Here is a tiny trained network, its code and every weight. The questions are about switching its units off for an input and a class, where a switched-off unit gives its printed mean instead of its output.

import numpy as np


def w(rows, s, z=0):
    codes = np.array(rows[::2]) - 128.0
    scale = np.full(codes.shape[1], s)
    scale[-1] = z or s
    return codes * scale


def f(y):
    return y / 2 * (1 + np.tanh(0.7978845608 * (y + 0.044715 * y**3)))


def log_softmax(a):
    a = a - a.max(-1, keepdims=True)
    return a - np.log(np.exp(a).sum(-1, keepdims=True))


def net(x, mask):
    res = np.array(x, float).reshape(1, 4) / 4 @ E
    y = f(res @ A[0][:, :-1].T + A[0][:, -1])
    res = res + np.where(mask, y, B[0][:, -1]) @ B[0][:, :-1]
    return log_softmax(res[-1] @ U[:, :-1].T + U[:, -1])


A, B = {}, {}
E = w([
[99,106,159,210,157,152],'x0',
[246,132,152,152,138,139],'x1',
[122,189,63,164,156,99],'x2',
[113,176,180,79,193,127],'x3',
],0.013)
A[0] = w([
[215,134,145,141,147,130,93],'neuron 0',
[112,206,234,77,247,109,1],'neuron 1',
[119,111,155,178,177,114,40],'neuron 2',
[161,114,75,74,44,129,68],'neuron 3',
[64,165,140,126,97,125,42],'neuron 4',
[153,157,110,35,122,93,64],'neuron 5',
[100,113,175,212,187,182,93],'neuron 6',
[226,102,125,164,134,144,59],'neuron 7',
[151,183,50,173,205,108,66],'neuron 8',
[128,77,90,201,70,141,9],'neuron 9',
[133,88,189,71,123,206,96],'neuron 10',
[141,53,143,103,151,101,33],'neuron 11',
[126,168,53,175,119,90,66],'neuron 12',
[93,63,150,210,184,152,115],'neuron 13',
[143,30,175,106,64,173,99],'neuron 14',
[4,91,89,111,94,117,20],'neuron 15',
],0.012,0.0075)
B[0] = w([
[145,172,147,73,128,214,219],'neuron 0',
[139,38,108,202,18,130,254],'neuron 1',
[174,88,127,59,177,144,150],'neuron 2',
[161,87,92,96,137,73,188],'neuron 3',
[154,118,157,96,160,181,154],'neuron 4',
[177,109,95,77,193,85,190],'neuron 5',
[179,148,60,66,172,94,224],'neuron 6',
[150,133,168,101,104,216,222],'neuron 7',
[53,130,204,165,191,109,212],'neuron 8',
[172,39,95,146,98,122,179],'neuron 9',
[96,164,169,154,156,73,208],'neuron 10',
[148,87,191,130,179,124,132],'neuron 11',
[79,95,197,178,140,74,187],'neuron 12',
[143,150,68,86,159,83,223],'neuron 13',
[57,159,155,216,166,78,231],'neuron 14',
[123,144,179,76,109,250,221],'neuron 15',
],0.012,0.0095)
U = w([
[137,175,168,104,120,241,124],'0',
[79,156,193,204,175,40,25],'1',
[151,38,60,204,49,99,219],'2',
[163,146,34,64,175,43,52],'3',
[101,249,45,199,63,69,253],'4',
],0.012,0.0066)

Each question gives the input, the list of numbers given to net, and the class t.
The units are the neurons (one row each of A and B). Each row of codes is followed by its name. A weight is (code - 128) times the scale printed after its matrix; where a second scale follows, it is the last column's (A, B and U).
mask holds one flag per neuron, in row order. A switched-off neuron (its flag False) gives its mean, the last column of its row in B, instead of its output. The means were averaged over made-up inputs and are rounded, as every weight is.
A unit's drop is (log p(t) with every unit on - log p(t) with that unit switched off) / (log p(t) with every unit on - log p(t) with every unit switched off).
The circuit of an input: a set's keep is (log p(t) with only the set's units on - log p(t) with every unit switched off) / (log p(t) with every unit on - log p(t) with every unit switched off). Starting from the 12 units with the biggest drops (on a tie, the unit counted first), units are removed one at a time, each time the one whose removal leaves the highest keep (on an exact tie, the one counted first), for as long as the keep stays at least 0.8.
circuit, biggest first: the units of the circuit, biggest drop first
unit that matters most: the unit with the biggest drop
k most important neurons: the k neurons with the biggest drops, biggest first
drop of u: that unit's drop, to one decimal
input [-7,5,-2,-6], class 3: 3 most important neurons : [neuron 3; neuron 1; neuron 15]
input [-2,-3,-4,4], class 1: circuit, biggest first : [neuron 10]
input [7,-5,-3,-3], class 3: 2 most important neurons : [neuron 13; neuron 6]
input [-6,0,7,1], class 1: 2 most important neurons : [neuron 8; neuron 12]
input [8,-8,3,0], class 0: 2 most important neurons : [neuron 15; neuron 4]
input [-7,-7,-5,8], class 2: 2 most important neurons : [neuron 1; neuron 0]
input [6,1,5,-5], class 3: circuit, biggest first : [neuron 13; neuron 6]
input [3,8,7,-1], class 0: 2 most important neurons : [neuron 7; neuron 0]
input [3,3,6,-5], class 1: 3 most important neurons : [neuron 8; neuron 1; neuron 12]
input [3,5,8,-7], class 1: 2 most important neurons : [neuron 8; neuron 12]
input [8,7,-6,7], class 3: 3 most important neurons : [neuron 6; neuron 13; neuron 15]
input [5,6,2,2], class 0: 2 most important neurons : [neuron 7; neuron 0]
input [-5,-6,1,6], class 0: 2 most important neurons : [neuron 15; neuron 4]
input [8,2,-7,-3], class 3: 3 most important neurons : [neuron 6; neuron 13; neuron 8]
input [3,-4,-7,0], class 1: unit that matters most : neuron 14
input [-2,6,-5,7], class 2: 2 most important neurons : [neuron 1; neuron 15]
input [-5,-8,0,8], class 0: drop of neuron 14 : 0.1
input [8,-5,-7,0], class 3: drop of neuron 9 : 0.0
input [7,2,-1,7], class 2: drop of neuron 5 : 0.1
input [-5,-3,-7,0], class 1: unit that matters most : neuron 14
